Below are the code and all the weights of a small trained network. Each question names an input and a class and asks about switching units off, where a switched-off unit gives its printed mean instead of its output.

import numpy as np


def w(rows, s, z=0):
    codes = np.array(rows[::2]) - 128.0
    scale = np.full(codes.shape[1], s)
    scale[-1] = z or s
    return codes * scale


def f(y):
    return y / 2 * (1 + np.tanh(0.7978845608 * (y + 0.044715 * y**3)))


def log_softmax(a):
    a = a - a.max(-1, keepdims=True)
    return a - np.log(np.exp(a).sum(-1, keepdims=True))


def net(x, mask):
    res = np.array(x, float).reshape(1, 5) / 4 @ E
    y = f(res @ A[0][:, :-1].T + A[0][:, -1])
    res = res + np.where(mask, y, B[0][:, -1]) @ B[0][:, :-1]
    return log_softmax(res[-1] @ U[:, :-1].T + U[:, -1])


A, B = {}, {}
E = w([
[150,53,96,112,142,77],'x0',
[63,166,193,140,124,51],'x1',
[71,125,93,238,156,121],'x2',
[70,180,64,86,174,84],'x3',
[140,100,111,103,7,124],'x4',
],0.015)
A[0] = w([
[64,165,54,153,109,32,76],'neuron 0',
[113,187,135,69,255,147,162],'neuron 1',
[67,254,47,230,185,173,167],'neuron 2',
[117,191,235,158,123,101,252],'neuron 3',
[163,118,10,127,142,110,65],'neuron 4',
[118,36,145,248,204,118,139],'neuron 5',
],0.0094,0.0033)
B[0] = w([
[94,127,115,125,139,93,198],'neuron 0',
[207,194,89,13,208,137,232],'neuron 1',
[57,184,79,139,109,230,250],'neuron 2',
[124,196,213,113,128,106,227],'neuron 3',
[78,52,63,100,142,143,176],'neuron 4',
[151,48,216,252,187,95,217],'neuron 5',
],0.012,0.015)
U = w([
[164,171,126,59,169,125,83],'0',
[90,108,87,136,166,183,64],'1',
[211,21,120,84,5,199,254],'2',
[67,193,144,153,80,183,64],'3',
[107,104,196,187,168,123,156],'4',
[133,132,217,84,41,128,137],'5',
[177,119,146,124,187,152,64],'6',
[52,103,88,101,102,33,138],'7',
],0.015,0.0074)

Each question gives the input, the list of numbers given to net, and the class t.
The units are the neurons (one row each of A and B). Each row of codes is followed by its name. A weight is (code - 128) times the scale printed after its matrix; where a second scale follows, it is the last column's (A, B and U).
mask holds one flag per neuron, in row order. A switched-off neuron (its flag False) gives its mean, the last column of its row in B, instead of its output. The means were averaged over made-up inputs and are rounded, as every weight is.
A unit's drop is (log p(t) with every unit on - log p(t) with that unit switched off) / (log p(t) with every unit on - log p(t) with every unit switched off).
The circuit of an input: a set's keep is (log p(t) with only the set's units on - log p(t) with every unit switched off) / (log p(t) with every unit on - log p(t) with every unit switched off). Starting from all 6 units, units are removed one at a time, each time the one whose removal leaves the highest keep (on an exact tie, the one counted first), for as long as the keep stays at least 0.8.
units of the circuit, in order: the units of the circuit, biggest drop first
k most important neurons: the k neurons with the biggest drops, biggest first
drop of u: that unit's drop, to one decimal
input [0,-2,5,-1,-2], class 4: units of the circuit, in order => (neuron 5)
input [-8,5,3,-8,2], class 5: units of the circuit, in order => (neuron 3; neuron 2)
input [1,4,-4,-5,-8], class 0: 2 most important neurons => (neuron 1; neuron 3)
input [4,-2,3,1,5], class 2: units of the circuit, in order => (neuron 3; neuron 2)
input [1,1,3,2,-7], class 1: units of the circuit, in order => (neuron 2; neuron 1; neuron 5)
input [3,0,-3,2,3], class 2: units of the circuit, in order => (neuron 3; neuron 1)
input [0,-2,-1,-1,1], class 2: 2 most important neurons => (neuron 3; neuron 1)
input [-8,6,-5,5,4], class 5: units of the circuit, in order => (neuron 2; neuron 3)
input [-7,1,-5,1,3], class 5: units of the circuit, in order => (neuron 2; neuron 1)
input [4,-2,0,6,0], class 7: units of the circuit, in order => (neuron 4; neuron 2)
input [3,2,-3,3,1], class 7: 3 most important neurons => (neuron 1; neuron 3; neuron 2)
input [-5,0,0,-3,3], class 5: units of the circuit, in order => (neuron 2; neuron 5; neuron 1)
input [6,-2,-2,-5,-3], class 4: 2 most important neurons => (neuron 1; neuron 5)
input [-5,5,3,-8,6], class 5: units of the circuit, in order => (neuron 2)
input [-1,1,1,0,-8], class 0: 2 most important neurons => (neuron 1; neuron 2)
input [5,-6,3,-5,0], class 4: drop of neuron 5 => 2.1
input [-2,1,-8,-8,-4], class 5: drop of neuron 1 => 0.3
input [-4,3,1,1,-6], class 0: drop of neuron 1 => 6.8
input [7,-6,-3,-2,-4], class 2: drop of neuron 0 => 0.0
